Below is a small trained network, with its code and all its weights. Each question gives an input and a target symbol and asks what happens when units are switched off, that is, made to give their printed mean instead of their output.

import numpy as np


def w(rows, s, z=0):
    codes = np.array(rows[::2]) - 128.0
    scale = np.full(codes.shape[1], s)
    scale[-1] = z or s
    return codes * scale


def norm(h):
    return h / np.sqrt((h * h).mean(-1, keepdims=True) + 1e-5)


def f(y):
    return np.maximum(y, 0)


def softmax(a):
    e = np.exp(a - a.max(-1, keepdims=True))
    return e / e.sum(-1, keepdims=True)


def log_softmax(a):
    a = a - a.max(-1, keepdims=True)
    return a - np.log(np.exp(a).sum(-1, keepdims=True))


def net(x, mask):
    ids = ['ΛΞΣαβζηθμπφψ'.index(c) for c in x.split()]
    T = len(ids)
    res = E[ids] + P[:T]
    u = 0
    for l in range(3):
        q, k, v = (norm(res) @ M[l].T for M in (Q, K, V))
        z = softmax(np.where(np.tri(T) > 0, q @ k.T / 2**0.5, -1e9)) @ v
        res = res + np.where(mask[u], z, O[l][:, -1]) @ O[l][:, :-1]
        u += 1
        y = f(norm(res) @ A[l][:, :-1].T + A[l][:, -1])
        res = res + np.where(mask[u : u + 4], y, B[l][:, -1]) @ B[l][:, :-1]
        u += 4
    return log_softmax(norm(res)[-1] @ U[:, :-1].T + U[:, -1])


Q, K, V, O, A, B = {}, {}, {}, {}, {}, {}
E = w([
[53,88,123,176],'Λ',
[26,98,91,150],'Ξ',
[195,199,87,106],'Σ',
[114,184,157,80],'α',
[19,182,146,77],'β',
[123,78,123,84],'ζ',
[27,40,176,155],'η',
[58,157,137,52],'θ',
[129,21,143,255],'μ',
[44,68,4,82],'π',
[123,165,66,78],'φ',
[173,227,26,105],'ψ',
],0.016)
P = w([
[96,147,106,112],'0',
[61,114,148,78],'1',
[143,183,146,79],'2',
[113,88,166,87],'3',
[180,183,216,95],'4',
[143,58,173,91],'5',
[130,160,254,193],'6',
],0.0075)
Q[0] = w([
[189,115,2,72],'0.h1',
[93,18,154,47],'0.h1',
],0.0084)
K[0] = w([
[2,201,14,143],'0.h1',
[106,9,106,7],'0.h1',
],0.0083)
V[0] = w([
[80,155,115,82],'0.h1',
[161,9,161,7],'0.h1',
],0.013)
O[0] = w([
[237,155,254,108,252],'0.h1',
[217,22,59,80,220],'0.h1',
],0.0095,0.0036)
A[0] = w([
[232,185,83,251,1],'0.n1',
[82,84,181,48,51],'0.n2',
[78,60,157,169,91],'0.n3',
[206,166,160,164,135],'0.n4',
],0.016,0.00082)
B[0] = w([
[89,100,7,218,154],'0.n1',
[59,73,154,144,241],'0.n2',
[169,103,155,210,254],'0.n3',
[171,86,167,74,167],'0.n4',
],0.016,0.0085)
Q[1] = w([
[98,224,118,112],'1.h1',
[106,4,60,118],'1.h1',
],0.018)
K[1] = w([
[162,208,207,131],'1.h1',
[153,4,109,128],'1.h1',
],0.02)
V[1] = w([
[21,59,57,2],'1.h1',
[182,149,80,141],'1.h1',
],0.014)
O[1] = w([
[93,10,107,228,115],'1.h1',
[104,110,126,77,2],'1.h1',
],0.012,0.0044)
A[1] = w([
[156,179,2,145,137],'1.n1',
[102,111,141,174,6],'1.n2',
[133,101,146,143,49],'1.n3',
[84,72,121,120,206],'1.n4',
],0.019,0.0014)
B[1] = w([
[59,141,113,7,179],'1.n1',
[107,142,199,129,254],'1.n2',
[124,151,169,116,215],'1.n3',
[116,64,100,78,248],'1.n4',
],0.018,0.0063)
Q[2] = w([
[32,213,122,181],'2.h1',
[250,90,50,163],'2.h1',
],0.012)
K[2] = w([
[227,51,102,129],'2.h1',
[45,172,253,105],'2.h1',
],0.013)
V[2] = w([
[164,32,232,255],'2.h1',
[103,130,114,221],'2.h1',
],0.007)
O[2] = w([
[202,43,128,255,251],'2.h1',
[102,93,146,215,79],'2.h1',
],0.0057,0.0018)
A[2] = w([
[183,59,91,38,109],'2.n1',
[154,164,49,251,154],'2.n2',
[100,232,154,141,2],'2.n3',
[216,76,158,44,173],'2.n4',
],0.014,0.00099)
B[2] = w([
[242,174,107,158,235],'2.n1',
[30,142,2,115,174],'2.n2',
[154,71,38,146,253],'2.n3',
[217,100,170,84,236],'2.n4',
],0.014,0.0053)
U = w([
[92,84,122,120,17],'Λ',
[195,46,50,74,81],'Ξ',
[46,88,43,137,197],'Σ',
[123,182,92,197,96],'α',
[30,141,171,43,80],'β',
[79,178,116,66,254],'ζ',
[114,160,127,65,124],'η',
[186,179,170,90,50],'θ',
[107,204,251,156,171],'μ',
[188,254,110,157,187],'π',
[180,163,156,96,137],'φ',
[107,114,150,120,22],'ψ',
],0.009,0.0041)

Each question gives the input, a string of symbols that net reads in full, and the target symbol t.
The units are the heads (2 rows each of Q, K, V and O) and the neurons (one row each of A and B). Each row of codes is followed by its name. A weight is (code - 128) times the scale printed after its matrix; where a second scale follows, it is the last column's (O, A, B and U).
mask holds one flag per unit, layer by layer, with each layer's heads first. A switched-off unit (its flag False) gives its mean, the last column of its rows in O or B, instead of its output. The means were averaged over made-up inputs and are rounded, as every weight is.
A unit's drop is (log p(t) with every unit on - log p(t) with that unit switched off) / (log p(t) with every unit on - log p(t) with every unit switched off).
The circuit of an input: a set's keep is (log p(t) with only the set's units on - log p(t) with every unit switched off) / (log p(t) with every unit on - log p(t) with every unit switched off). Starting from the 12 units with the biggest drops (on a tie, the unit counted first), units are removed one at a time, each time the one whose removal leaves the highest keep (on an exact tie, the one counted first), for as long as the keep stays at least 0.8.
circuit, biggest first: the units of the circuit, biggest drop first
k most important neurons: the k neurons with the biggest drops, biggest first
k most important neurons of layer l: the k neurons of layer l with the biggest drops, biggest first
drop of u: that unit's drop, to one decimal
input Λ π μ β, target Σ: most important neuron -> [0.n2]
input Σ μ Ξ ζ β Λ ψ, target ζ: 3 most important neurons -> [0.n1 1.n1 0.n3]
input ζ Λ Λ β, target Ξ: 3 most important neurons -> [2.n1 1.n4 0.n3]
input φ η π ψ, target Σ: 3 most important neurons -> [0.n1 0.n3 0.n4]
input Ξ μ Λ, target Σ: 2 most important neurons -> [0.n2 1.n4]
input Λ μ β, target Σ: 2 most important neurons -> [2.n3 0.n3]
input Λ β μ, target Σ: 3 most important neurons -> [2.n3 0.n3 1.n4]
input β π ζ β, target Ξ: 2 most important neurons -> [1.n4 2.n1]
input Λ Ξ μ ψ β μ Λ, target Σ: 4 most important neurons -> [2.n2 0.n2 0.n3 2.n1]
input Λ ψ Λ, target ζ: 3 most important neurons -> [0.n2 0.n3 2.n3]
input α Λ Σ Λ, target μ: circuit, biggest first -> [0.h1 0.n3 1.h1]
input Λ β β, target μ: 3 most important neurons -> [1.n1 1.n4 2.n2]
input Λ μ μ, target Σ: 3 most important neurons -> [0.n3 1.n4 0.n2]
input Λ Λ Λ, target π: 3 most important neurons of layer 0 -> [0.n2 0.n1 0.n3]
input μ π ψ, target ζ: circuit, biggest first -> [1.n1]
input Σ π β Λ Λ ψ, target Σ: 2 most important neurons of layer 0 -> [0.n1 0.n4]
input ψ Λ Λ, target ζ: 3 most important neurons of layer 2 -> [2.n3 2.n1 2.n4]
input β Λ β, target μ: drop of 1.h1 -> 0.1
input φ Λ μ Λ β Λ, target μ: drop of 1.h1 -> 0.4
input π Ξ μ Λ η, target Σ: circuit, biggest first -> [1.h1]
input β Λ ψ μ ζ Λ α, target Ξ: drop of 0.n3 -> 0.2
